Below are the code and all the weights of a small trained network. Each question names an input and a target symbol and asks about switching units off, where a switched-off unit gives its printed mean instead of its output.

import numpy as np


def w(rows, s, z=0):
    codes = np.array(rows[::2]) - 128.0
    scale = np.full(codes.shape[1], s)
    scale[-1] = z or s
    return codes * scale


def norm(h):
    return h / np.sqrt((h * h).mean(-1, keepdims=True) + 1e-5)


def f(y):
    return y / 2 * (1 + np.tanh(0.7978845608 * (y + 0.044715 * y**3)))


def softmax(a):
    e = np.exp(a - a.max(-1, keepdims=True))
    return e / e.sum(-1, keepdims=True)


def log_softmax(a):
    a = a - a.max(-1, keepdims=True)
    return a - np.log(np.exp(a).sum(-1, keepdims=True))


def net(x, mask):
    ids = ['δζηθμστ'.index(c) for c in x.split()]
    T = len(ids)
    res = E[ids] + P[:T]
    r = norm(res)
    for j in range(2):
        rows = slice(3 * j, 3 * j + 3)
        q, k, v = (r @ M[0][rows].T for M in (Q, K, V))
        z = softmax(np.where(np.tri(T) > 0, q @ k.T / 3**0.5, -1e9)) @ v
        o = O[0][rows]
        res = res + np.where(mask[j], z, o[:, -1]) @ o[:, :-1]
    y = f(norm(res) @ A[0][:, :-1].T + A[0][:, -1])
    res = res + np.where(mask[2:10], y, B[0][:, -1]) @ B[0][:, :-1]
    return log_softmax(norm(res)[-1] @ U[:, :-1].T + U[:, -1])


Q, K, V, O, A, B = {}, {}, {}, {}, {}, {}
E = w([
[164,5,118,200,146,146,79,171,159,183,71],'δ',
[73,103,59,173,156,206,25,195,131,186,118],'ζ',
[179,146,51,184,79,162,67,118,243,219,94],'η',
[65,135,156,154,65,253,64,198,121,225,133],'θ',
[113,102,114,162,143,189,74,140,183,180,83],'μ',
[44,103,145,175,148,230,89,223,247,176,135],'σ',
[97,48,91,205,105,209,40,192,193,206,54],'τ',
],0.00047)
P = w([
[177,142,159,57,142,83,163,103,84,93,211],'0',
[191,170,142,94,154,98,214,132,56,88,85],'1',
[134,31,71,115,175,224,131,181,150,165,42],'2',
[125,170,166,97,189,2,123,141,68,84,180],'3',
[101,130,143,139,127,68,190,58,66,81,90],'4',
[111,37,140,39,112,251,115,115,162,124,14],'5',
],0.00081)
Q[0] = w([
[192,147,123,144,121,131,63,168,122,179,123],'H1',
[160,253,172,137,119,39,141,120,103,110,205],'H1',
[111,56,112,120,102,237,170,130,113,157,38],'H1',
[149,66,89,101,77,219,151,78,138,157,52],'H2',
[83,47,130,127,85,154,119,82,144,89,115],'H2',
[121,176,163,147,114,37,134,144,101,88,202],'H2',
],0.0044)
K[0] = w([
[153,194,163,63,184,175,169,231,141,96,172],'H1',
[229,34,149,122,178,84,83,178,122,115,210],'H1',
[3,180,120,146,144,132,160,102,123,92,34],'H1',
[72,219,126,219,105,97,162,77,130,135,20],'H2',
[1,101,160,198,180,168,128,112,175,89,99],'H2',
[180,67,138,30,152,212,54,191,188,179,228],'H2',
],0.0031)
V[0] = w([
[131,107,90,102,42,185,70,131,123,181,95],'H1',
[131,142,20,64,157,143,45,162,223,143,184],'H1',
[73,62,217,74,92,219,78,141,57,125,164],'H1',
[111,112,24,91,173,84,86,114,4,119,159],'H2',
[196,163,104,112,79,120,77,46,128,157,138],'H2',
[146,44,193,106,186,45,187,77,125,99,128],'H2',
],0.0018)
O[0] = w([
[217,137,217,196,117,70,88,120,232,65,118,105],'H1',
[115,23,226,105,75,174,95,103,118,80,27,104],'H1',
[127,105,85,183,234,76,130,210,239,133,53,29],'H1',
[59,21,137,190,166,9,104,15,92,227,58,181],'H2',
[11,110,95,157,83,78,166,167,162,41,85,249],'H2',
[186,61,119,243,161,195,83,225,77,134,116,254],'H2',
],0.0015,0.00054)
A[0] = w([
[46,59,184,48,92,178,30,181,105,122,153,205],'N1',
[78,135,100,182,194,73,204,120,28,155,50,83],'N2',
[82,95,160,186,202,11,105,131,194,129,104,178],'N3',
[184,1,130,171,121,123,156,114,110,84,102,192],'N4',
[156,58,162,113,223,181,51,204,174,148,183,193],'N5',
[100,116,170,92,39,58,118,117,64,9,156,125],'N6',
[203,132,70,123,130,150,39,109,220,204,56,138],'N7',
[143,83,85,147,175,108,159,242,45,115,109,2],'N8',
],0.0018,0.00068)
B[0] = w([
[179,184,94,122,157,77,239,143,191,80,109,238],'N1',
[155,162,144,53,81,177,190,172,199,31,134,209],'N2',
[191,134,97,111,108,242,137,125,74,172,155,192],'N3',
[108,252,126,106,159,153,132,172,143,128,166,208],'N4',
[152,159,145,138,57,63,73,12,60,131,172,247],'N5',
[129,100,119,161,220,103,64,139,159,210,206,168],'N6',
[72,129,183,113,153,67,175,159,114,61,178,236],'N7',
[22,113,148,142,80,104,134,57,251,114,91,167],'N8',
],0.0017,0.0011)
U = w([
[37,121,61,254,87,138,114,90,64,168,158,3],'δ',
[92,38,158,74,169,114,150,70,89,208,50,45],'ζ',
[93,126,104,112,215,58,112,186,217,163,202,228],'η',
[218,186,80,64,124,197,147,149,49,182,179,231],'θ',
[89,151,128,72,82,155,189,195,201,45,80,165],'μ',
[143,153,214,89,81,48,95,43,91,64,178,113],'σ',
[214,95,195,194,140,161,46,171,128,114,69,45],'τ',
],0.0047,0.00048)

Each question gives the input, a string of symbols that net reads in full, and the target symbol t.
The units are the heads (3 rows each of Q, K, V and O) and the neurons (one row each of A and B). Each row of codes is followed by its name. A weight is (code - 128) times the scale printed after its matrix; where a second scale follows, it is the last column's (O, A, B and U).
mask holds one flag per unit, heads first, then neurons. A switched-off unit (its flag False) gives its mean, the last column of its rows in O or B, instead of its output. The means were averaged over made-up inputs and are rounded, as every weight is.
A unit's drop is (log p(t) with every unit on - log p(t) with that unit switched off) / (log p(t) with every unit on - log p(t) with every unit switched off).
The circuit of an input: a set's keep is (log p(t) with only the set's units on - log p(t) with every unit switched off) / (log p(t) with every unit on - log p(t) with every unit switched off). Starting from all 10 units, units are removed one at a time, each time the one whose removal leaves the highest keep (on an exact tie, the one counted first), for as long as the keep stays at least 0.8.
units of the circuit, in order: the units of the circuit, biggest drop first
most important unit: the unit with the biggest drop
top k neurons: the k neurons with the biggest drops, biggest first
heads that matter: for each layer, one digit per head in row order, 1 if its drop is at least 0.15 and else 0, layers parted by /
input η μ σ, target δ: most important unit -> N5
input σ η θ, target μ: heads that matter -> 01
input η θ ζ, target η: top 2 neurons -> [N7 N5]
input η η η, target μ: heads that matter -> 01
input η η ζ η θ, target μ: heads that matter -> 00
input θ δ ζ, target τ: top 2 neurons -> [N5 N6]
input σ σ σ η η, target θ: top 2 neurons -> [N8 N5]
input σ τ ζ η μ τ, target δ: heads that matter -> 11
input σ η ζ μ τ τ, target σ: units of the circuit, in order -> [N5 H1 N7 H2]
input τ θ η, target η: heads that matter -> 11
input η σ μ η θ η, target η: heads that matter -> 10
input η σ η ζ δ θ, target τ: heads that matter -> 11
input ζ τ μ, target σ: top 2 neurons -> [N5 N7]
input σ ζ δ μ ζ, target θ: heads that matter -> 01
input θ ζ θ, target ζ: heads that matter -> 01
input η η τ, target μ: units of the circuit, in order -> [N1 H2 H1]
input ζ τ ζ, target σ: units of the circuit, in order -> [N5 H2 N7 H1]
input μ η η ζ, target μ: top 4 neurons -> [N2 N8 N1 N3]
input δ η ζ δ, target δ: heads that matter -> 11
input τ ζ σ τ ζ, target θ: units of the circuit, in order -> [H2 N3 N2 H1]
input σ σ σ, target θ: heads that matter -> 01
input τ η σ η, target τ: most important unit -> H1
input σ τ ζ δ τ, target θ: top 3 neurons -> [N3 N2 N1]
input θ η σ η δ, target μ: most important unit -> N2
input ζ θ ζ η η, target θ: heads that matter -> 10
input η η σ σ σ τ, target θ: units of the circuit, in order -> [H2 H1]
input η ζ η, target ζ: units of the circuit, in order -> [H2 N7 N1]
input η ζ δ η ζ ζ, target ζ: heads that matter -> 01
